In the rows, 128 means zero.
Each row is followed by its class. Each block has new classes.
[130 180 102  69 156 139 151 132 137 156 137 136 143 172 154 121  92 131
 123 122 105 115 139 156 138 120 130 159 147 144  95 115 149 118 113 159
 139 122 116 149 112  81 161 113 105 135 122 121  86 165 121 186 108 159
  95 135 166 119 160 128  96 131 164 146 126  96 114 132 164 153 149] : Q412
[142 143 149 160 183 116 119 128 153 145 124 118 107 150 117 121 111 109
 103 129 108 146 132  90 181 159 158 118 130 139 161 141 156 122 121 145
  88 123 131 113 167 162 110 135 165 155 148 119 125 129 125 121 126 126
 124  97 112 134 171 102  89 150 146  75 151 145 139 114 143 140 103] : Q367
[136 156 133 147 145 126 114 124 147 145 121 123 127 151 140 114  97  93
 104 130 123 117 123 147 128 133 131 141 142 147 137 106 135 153 123 148
 114 124 116 118 168 135 128 129 141 133 114  79 100 139 105  82 145 160
 129  73 120 126 161 103 133 149 160 100 150 126 128 117 123 162 114] : Q367
[136 100 121  28  76 173 142 140 104 118 137 126 164 136 139 120  87 164
 151 145 116 130 157 113 109  64 124 141 150 148 112 142 141 109 149 119
 124 130 115 144 101 102 158 124 138 116 155 181 125 121 143 199 134 144
 121 123 146  67 154 152 139  71 103 157 122 119 128 148 148 133 148] : Q412
[129 159 148  96 134 164 139 143 155 177 149 112 122 180 115 117  77 145
 123  99  94 154 171 128 138  21 123 163 158 145 126 145 156 117 144 125
 125 128 103 125 191 108 160 122 141 127 134  55  91 151  63 173 150 182
 119 122 149 121 159 106  72 144 152  80 134 142 132 140 125 165 110] : Q367
[115 157 127  67  66 131 149 150 116 117 120 151 151 119 148 124 172 164
 163 136 126 122 135 133 118 102  97 146 123 129 109 121  94 150 128 134
 154 134 134 118  95  98 156  97  99 128 105 122 123 132 113 154 124 115
 107 141 124 179 136 151 162 112 100 184 124  97 135 142 112 115 137] : Q412
[157 217 136  81 125 114 183 170 141 110 147 152 161 181 167 117 103 143
 125 165  66 145 169 160 155 144 119 145 126 162  87 108 157 134 114 161
 124 131 135  86 163 110 141 110 161 118 124  82  69 186  93 163 102 173
  66  79 104 173 150 126 142 130 157 189 136  89 133 143 168 138 139] : Q412
[148 126 128 208 244 115  99 126 161 175 129 103 108 157 110 149  64  86
  86 113 118 151  76 144 163 176 199 139 142 131 183 145 171  96 129 139
 102 108 115 147 185 133 111 139 167 138 138  97 149 130 124  82 127 143
 146 108 124 108 136  88  78 154 195  42 159 143 129 105 139 137 100] : Q367
[143 164 153 164 149 135 148 105 128 108 175 115 150 141 101 128 118  99
 104 103 133 125 139 168 137 134 130 148 136 127 117 122 135 152 125 141
 117 116 146 119 166 142 156 144 110 133 145 109 105 165 119 173 134 117
 132 133 133 151 121  90  76 144  76  93 107 151  98 110 160 124 100] : Q367
[146 122 139  68 119 177 141 152 119  72 143 127 155 145 190 111 115 167
 173 171  98 151 183 131 126 109 146 108 131 163  83 102 161 130 117 143
 128 114 154 146 106 102 133 128 142 109 139 173  84 138 125 171 116 160
  85  99 117 130 154 154 136  80 116 180 135  91 158 133 156 129 159] : Q412
[168 131 100 121 219 116  92 178 179 205 149 110 100 208 183 116  75 140
 146 154  91 141 122 142 165 149 199 103 122 140 142 120 189  52 100 157
  88 113 129 142 149 124  85 133 199 153 136 119 114 139 149 126 105 188
  98  71 120  99 170 134  94 118 252 124 195 115 163 125 133 129 142] : Q412
[163 186 139  79 120 155 151 150 148 146 157 127 149 168 132 118 113 131
 141 129 112 135 163 113 154 129 145 129 140 135 117 135 166 151 147 135
  68 121 136 120 176 119 117 122 155 121 162 121 101 188 114 180 171 155
  98 110 128 130 147 120  69 122 135 123 163 135 113 123 153 113 117] : Q367
[158 189 107 104 187 124 166 156 136 127 130 160 156 195 236  98  83 129
 120 130  99 141 142 206 158 150 162 148 141 187  61  81 181 105  83 161
 132 129 148 158 127  91 147 116 138 119 102  99  73 166 129 194  72 183
  63 108 134  87 176 137  94 121 180 188 135  68 146 113 196 158 161] : Q412
[129 167 139 113 106 131 154 103  98 172 131 123 112 153  78 157 155 133
 122 113 120 109 131 104 139 142  98 166 133  92 122 170 133 179 139 124
 102 123 109  98 176 126 133 110  99 163 142  83 125 146 121  98 175 116
 137 132 136 146 118  96  84 165 125  98 100 149  89 132 131 108  71] : Q367
[176 182 111  77 123 141 164 163 149  99 145 170 164 181 231 141  87 133
 108 198 112  96 159 137 158 129 145 132 135 162  97 105 182 122 121 177
  87 117 162 109 140 120 160 118 201 129 127 142  74 188 101 161 115 188
  69 122  94 157 176 145 100 136 155 213 125  69 149 135 184 138 122] : Q412
[ 93  85  62 137 182  83  80 147 134 221  99 126  89 145 168 120 110 126
 189  85 139 124  66 175 112 148 143 137 142 119 122 114  61  66 118 124
 181 128  81 184  61  96 100 135  68 105  79  97 160  69 159 107  82 176
 160 166 186  82 108 135 191 140 204 117 169 114 142 107  99 162 182] : Q412
